Here is a tiny trained network, its code and every weight. The questions are about switching its units off for an input and a target symbol, where a switched-off unit gives its printed mean instead of its output.

import numpy as np


def w(rows, s, z=0):
    codes = np.array(rows[::2]) - 128.0
    scale = np.full(codes.shape[1], s)
    scale[-1] = z or s
    return codes * scale


def f(y):
    return y / 2 * (1 + np.tanh(0.7978845608 * (y + 0.044715 * y**3)))


def softmax(a):
    e = np.exp(a - a.max(-1, keepdims=True))
    return e / e.sum(-1, keepdims=True)


def log_softmax(a):
    a = a - a.max(-1, keepdims=True)
    return a - np.log(np.exp(a).sum(-1, keepdims=True))


def net(x, mask):
    ids = ['αεμξπφω'.index(c) for c in x.split()]
    T = len(ids)
    res = E[ids] + P[:T]
    u = 0
    for l in range(2):
        r = res
        for j in range(2):
            rows = slice(3 * j, 3 * j + 3)
            q, k, v = (r @ M[l][rows].T for M in (Q, K, V))
            z = softmax(np.where(np.tri(T) > 0, q @ k.T / 3**0.5, -1e9)) @ v
            o = O[l][rows]
            res = res + np.where(mask[u + j], z, o[:, -1]) @ o[:, :-1]
        u += 2
        y = f(res @ A[l][:, :-1].T + A[l][:, -1])
        res = res + np.where(mask[u : u + 4], y, B[l][:, -1]) @ B[l][:, :-1]
        u += 4
    return log_softmax(res[-1] @ U[:, :-1].T + U[:, -1])


Q, K, V, O, A, B = {}, {}, {}, {}, {}, {}
E = w([
[185,160,20],'α',
[92,78,240],'ε',
[249,182,142],'μ',
[231,34,178],'ξ',
[156,105,42],'π',
[177,124,82],'φ',
[105,138,180],'ω',
],0.015)
P = w([
[144,3,130],'0',
[129,43,125],'1',
[128,76,131],'2',
[120,95,138],'3',
[112,118,145],'4',
[106,135,154],'5',
[95,158,162],'6',
[96,180,167],'7',
[79,198,177],'8',
[73,212,179],'9',
[54,237,199],'10',
[62,230,181],'11',
],0.0054)
Q[0] = w([
[185,215,251],'L0H1',
[184,188,98],'L0H1',
[143,105,65],'L0H1',
[194,120,96],'L0H2',
[157,136,187],'L0H2',
[59,123,169],'L0H2',
],0.018)
K[0] = w([
[123,249,223],'L0H1',
[66,187,156],'L0H1',
[102,116,90],'L0H1',
[138,197,132],'L0H2',
[67,172,131],'L0H2',
[108,32,129],'L0H2',
],0.02)
V[0] = w([
[97,29,117],'L0H1',
[22,120,56],'L0H1',
[121,51,134],'L0H1',
[120,143,153],'L0H2',
[100,254,190],'L0H2',
[142,83,81],'L0H2',
],0.005)
O[0] = w([
[146,169,182,65],'L0H1',
[134,255,153,2],'L0H1',
[139,149,165,99],'L0H1',
[110,148,131,131],'L0H2',
[57,191,175,143],'L0H2',
[156,96,117,117],'L0H2',
],0.007,0.0038)
A[0] = w([
[149,113,103,144],'L0N1',
[193,130,8,137],'L0N2',
[58,148,143,2],'L0N3',
[173,108,90,86],'L0N4',
],0.012,0.0049)
B[0] = w([
[111,149,144,156],'L0N1',
[68,157,157,255],'L0N2',
[253,69,84,117],'L0N3',
[124,162,153,161],'L0N4',
],0.023,0.0074)
Q[1] = w([
[114,215,163],'L1H1',
[62,105,223],'L1H1',
[126,116,4],'L1H1',
[113,93,221],'L1H2',
[217,136,173],'L1H2',
[200,104,86],'L1H2',
],0.019)
K[1] = w([
[101,117,10],'L1H1',
[162,198,85],'L1H1',
[84,90,241],'L1H1',
[194,100,42],'L1H2',
[127,73,142],'L1H2',
[126,112,250],'L1H2',
],0.022)
V[1] = w([
[97,137,3],'L1H1',
[80,28,178],'L1H1',
[90,77,107],'L1H1',
[99,146,101],'L1H2',
[212,180,132],'L1H2',
[96,71,206],'L1H2',
],0.012)
O[1] = w([
[3,52,206,29],'L1H1',
[147,38,19,71],'L1H1',
[93,52,101,58],'L1H1',
[94,144,85,161],'L1H2',
[183,226,190,18],'L1H2',
[71,16,194,254],'L1H2',
],0.008,0.0074)
A[1] = w([
[39,201,2,22],'L1N1',
[60,153,45,197],'L1N2',
[179,129,90,70],'L1N3',
[179,73,144,1],'L1N4',
],0.01,0.0091)
B[1] = w([
[166,78,250,252],'L1N1',
[129,158,33,254],'L1N2',
[82,85,131,119],'L1N3',
[111,200,232,132],'L1N4',
],0.018,0.0087)
U = w([
[87,179,198,16],'α',
[166,31,157,80],'ε',
[251,248,103,205],'μ',
[254,111,184,10],'ξ',
[51,94,92,105],'π',
[111,194,45,146],'φ',
[234,52,31,255],'ω',
],0.0067,0.0068)

Each question gives the input, a string of symbols that net reads in full, and the target symbol t.
The units are the heads (3 rows each of Q, K, V and O) and the neurons (one row each of A and B). Each row of codes is followed by its name. A weight is (code - 128) times the scale printed after its matrix; where a second scale follows, it is the last column's (O, A, B and U).
mask holds one flag per unit, layer by layer, with each layer's heads first. A switched-off unit (its flag False) gives its mean, the last column of its rows in O or B, instead of its output. The means were averaged over made-up inputs and are rounded, as every weight is.
A unit's drop is (log p(t) with every unit on - log p(t) with that unit switched off) / (log p(t) with every unit on - log p(t) with every unit switched off).
The circuit of an input: a set's keep is (log p(t) with only the set's units on - log p(t) with every unit switched off) / (log p(t) with every unit on - log p(t) with every unit switched off). Starting from all 12 units, units are removed one at a time, each time the one whose removal leaves the highest keep (on an exact tie, the one counted first), for as long as the keep stays at least 0.8.
circuit, biggest first: the units of the circuit, biggest drop first
unit that matters most: the unit with the biggest drop
top k neurons: the k neurons with the biggest drops, biggest first
which heads matter: for each layer, one digit per head in row order, 1 if its drop is at least 0.15 and else 0, layers parted by /
drop when u is switched off: that unit's drop, to one decimal
input μ μ μ π ω μ α μ, target α: unit that matters most	L0H1
input μ ε ε ω ε α φ, target φ: top 2 neurons	[L0N2 L1N1]
input α μ μ μ π ξ π φ μ ω ε, target ε: top 3 neurons	[L0N2 L1N2 L0N3]
input μ μ ω α μ μ π μ, target π: top 3 neurons	[L0N2 L1N1 L0N4]
input π ω ε μ ω μ ω, target μ: circuit, biggest first	[L1H1 L0N2]
input α α ε ω, target ω: which heads matter	01 / 10
input π ε ξ, target ξ: circuit, biggest first	[L1H2 L0N2 L0H1]
input π ω ε α ε μ μ π ω μ ε μ, target ε: circuit, biggest first	[L0N2 L1H1]
input α μ ξ, target ξ: top 2 neurons	[L0N2 L1N2]
input ω ω ω ω ξ μ φ μ ω ω ξ, target μ: which heads matter	00 / 11
input ω ω ω α μ ξ, target μ: circuit, biggest first	[L1N1 L1H1 L0N2]
input μ μ ξ π α α ω ω φ π α π, target α: circuit, biggest first	[L1H1 L1H2]
input μ μ α φ α α α μ μ ε, target ε: which heads matter	10 / 01
input ω μ π ε ω ω α μ μ ω, target μ: circuit, biggest first	[L1H2]
input μ μ φ μ μ ω ω ξ μ, target ω: which heads matter	10 / 10
input ω α α α φ μ μ φ π μ, target φ: which heads matter	10 / 11
input ω α μ α φ ω μ ξ μ μ α μ, target α: top 2 neurons	[L1N2 L0N2]
input α ω μ μ α, target α: circuit, biggest first	[L1N1 L0N2]
input ε π μ ε π μ, target ε: which heads matter	01 / 11
input μ ξ φ π ξ π μ α μ μ ω μ, target ω: which heads matter	11 / 10
input μ μ ξ ω ω φ, target φ: unit that matters most	L1N1
input π ω α ω μ μ μ α, target α: drop when L0N2 is switched off	0.3
input μ φ μ, target φ: drop when L0H1 is switched off	1.5
input μ φ ξ ω ω, target ω: drop when L1N3 is switched off	0.0
input ω ω φ μ ω α π α ω μ α π, target α: drop when L1H1 is switched off	1.2
